Here is a tiny trained network, its code and every weight. The questions are about switching its units off for an input and a target symbol, where a switched-off unit gives its printed mean instead of its output.

import numpy as np


def w(rows, s, z=0):
    codes = np.array(rows[::2]) - 128.0
    scale = np.full(codes.shape[1], s)
    scale[-1] = z or s
    return codes * scale


def f(y):
    return y / 2 * (1 + np.tanh(0.7978845608 * (y + 0.044715 * y**3)))


def softmax(a):
    e = np.exp(a - a.max(-1, keepdims=True))
    return e / e.sum(-1, keepdims=True)


def log_softmax(a):
    a = a - a.max(-1, keepdims=True)
    return a - np.log(np.exp(a).sum(-1, keepdims=True))


def net(x, mask):
    ids = ['ΔΩαβγεζησφ'.index(c) for c in x.split()]
    T = len(ids)
    res = E[ids] + P[:T]
    r = res
    for j in range(3):
        rows = slice(2 * j, 2 * j + 2)
        q, k, v = (r @ M[0][rows].T for M in (Q, K, V))
        z = softmax(np.where(np.tri(T) > 0, q @ k.T / 2**0.5, -1e9)) @ v
        o = O[0][rows]
        res = res + np.where(mask[j], z, o[:, -1]) @ o[:, :-1]
    y = f(res @ A[0][:, :-1].T + A[0][:, -1])
    res = res + np.where(mask[3:27], y, B[0][:, -1]) @ B[0][:, :-1]
    return log_softmax(res[-1] @ U[:, :-1].T + U[:, -1])


Q, K, V, O, A, B = {}, {}, {}, {}, {}, {}
E = w([
[81,184,205],'Δ',
[187,191,134],'Ω',
[252,94,107],'α',
[161,89,134],'β',
[97,182,75],'γ',
[120,176,46],'ε',
[89,177,107],'ζ',
[86,166,130],'η',
[125,163,52],'σ',
[130,85,36],'φ',
],0.023)
P = w([
[39,156,2],'0',
[95,189,57],'1',
[115,185,89],'2',
[126,179,114],'3',
[133,169,129],'4',
[134,147,152],'5',
[142,154,164],'6',
[149,157,176],'7',
[153,160,188],'8',
[159,162,195],'9',
[163,166,202],'10',
[166,168,215],'11',
],0.0076)
Q[0] = w([
[124,108,178],'H1',
[161,123,132],'H1',
[131,101,41],'H2',
[247,48,115],'H2',
[91,135,74],'H3',
[126,189,126],'H3',
],0.011)
K[0] = w([
[109,127,184],'H1',
[187,94,134],'H1',
[164,109,66],'H2',
[191,41,122],'H2',
[120,144,88],'H3',
[1,183,142],'H3',
],0.0093)
V[0] = w([
[243,88,65],'H1',
[83,161,100],'H1',
[152,51,218],'H2',
[2,173,81],'H2',
[52,149,95],'H3',
[121,167,162],'H3',
],0.0089)
O[0] = w([
[70,222,125,255],'H1',
[75,94,112,142],'H1',
[61,86,79,39],'H2',
[105,144,211,92],'H2',
[112,188,1,151],'H3',
[152,181,104,143],'H3',
],0.0064,0.007)
A[0] = w([
[65,142,154,254],'N1',
[7,137,122,80],'N2',
[142,66,106,16],'N3',
[175,166,155,157],'N4',
[52,161,130,250],'N5',
[67,105,143,97],'N6',
[132,137,165,122],'N7',
[159,113,160,131],'N8',
[108,76,129,131],'N9',
[115,112,65,133],'N10',
[142,116,145,121],'N11',
[107,149,142,62],'N12',
[134,22,89,30],'N13',
[79,180,130,106],'N14',
[95,144,172,121],'N15',
[142,107,100,174],'N16',
[118,121,73,135],'N17',
[164,113,165,153],'N18',
[161,136,125,90],'N19',
[141,71,95,3],'N20',
[72,82,56,149],'N21',
[140,68,205,76],'N22',
[142,15,171,129],'N23',
[71,73,152,194],'N24',
],0.02,0.0067)
B[0] = w([
[158,131,110,206],'N1',
[78,187,150,177],'N2',
[147,155,123,135],'N3',
[138,120,153,235],'N4',
[181,124,120,253],'N5',
[125,163,119,131],'N6',
[106,158,144,142],'N7',
[109,67,132,142],'N8',
[133,54,102,125],'N9',
[99,170,148,166],'N10',
[121,112,128,127],'N11',
[73,125,120,148],'N12',
[134,162,141,143],'N13',
[127,86,125,238],'N14',
[132,138,83,166],'N15',
[86,163,126,162],'N16',
[111,169,135,170],'N17',
[140,67,128,151],'N18',
[136,137,134,158],'N19',
[140,168,120,137],'N20',
[131,7,127,146],'N21',
[151,93,127,135],'N22',
[82,170,150,132],'N23',
[157,146,121,135],'N24',
],0.016,0.014)
U = w([
[85,245,111,155],'Δ',
[195,170,199,141],'Ω',
[229,32,75,143],'α',
[116,146,154,36],'β',
[106,139,184,163],'γ',
[117,140,162,70],'ε',
[112,147,162,72],'ζ',
[97,156,186,119],'η',
[108,148,168,90],'σ',
[81,108,76,253],'φ',
],0.012,0.005)

Each question gives the input, a string of symbols that net reads in full, and the target symbol t.
The units are the heads (2 rows each of Q, K, V and O) and the neurons (one row each of A and B). Each row of codes is followed by its name. A weight is (code - 128) times the scale printed after its matrix; where a second scale follows, it is the last column's (O, A, B and U).
mask holds one flag per unit, heads first, then neurons. A switched-off unit (its flag False) gives its mean, the last column of its rows in O or B, instead of its output. The means were averaged over made-up inputs and are rounded, as every weight is.
A unit's drop is (log p(t) with every unit on - log p(t) with that unit switched off) / (log p(t) with every unit on - log p(t) with every unit switched off).
The circuit of an input: a set's keep is (log p(t) with only the set's units on - log p(t) with every unit switched off) / (log p(t) with every unit on - log p(t) with every unit switched off). Starting from the 12 units with the biggest drops (on a tie, the unit counted first), units are removed one at a time, each time the one whose removal leaves the highest keep (on an exact tie, the one counted first), for as long as the keep stays at least 0.8.
units of the circuit, in order: the units of the circuit, biggest drop first
top k neurons: the k neurons with the biggest drops, biggest first
which heads matter: for each layer, one digit per head in row order, 1 if its drop is at least 0.15 and else 0, layers parted by /
drop of u: that unit's drop, to one decimal
input Δ ε α α α Δ σ α σ ε, target Ω: units of the circuit, in order : [H2, N2]
input α β σ ε Ω ε α σ, target Ω: units of the circuit, in order : [H2, N15]
input Ω Ω φ ε α ε γ γ α γ, target α: top 3 neurons : [N14, N5, N10]
input Δ ζ Δ, target Ω: which heads matter : 111
input φ Δ α η ε φ, target φ: top 3 neurons : [N21, N10, N5]
input ζ γ η ζ σ η, target Ω: which heads matter : 111
input α α Δ β Δ ε β β ζ Ω Ω ε, target Ω: top neuron : [N2]
input ζ φ ζ ζ γ α φ Δ α γ, target Ω: which heads matter : 010
input Δ β α α Ω φ, target φ: which heads matter : 010
input φ σ α α α α ε Δ, target Δ: which heads matter : 010
input γ σ α α α η ζ ε ζ, target Ω: top 3 neurons : [N5, N16, N14]
input ε α ε α η α Δ, target Δ: which heads matter : 011
input σ γ η α γ Δ α ζ φ σ, target Ω: which heads matter : 010
input ζ β γ γ Δ α ε ε ζ, target Ω: which heads matter : 110
input ε α α α γ β α φ γ, target Ω: drop of N4 : 0.2
input β γ α σ α, target Ω: drop of N21 : 0.4
input α γ ε α ε γ α σ η α α ε, target α: drop of N2 : 0.5
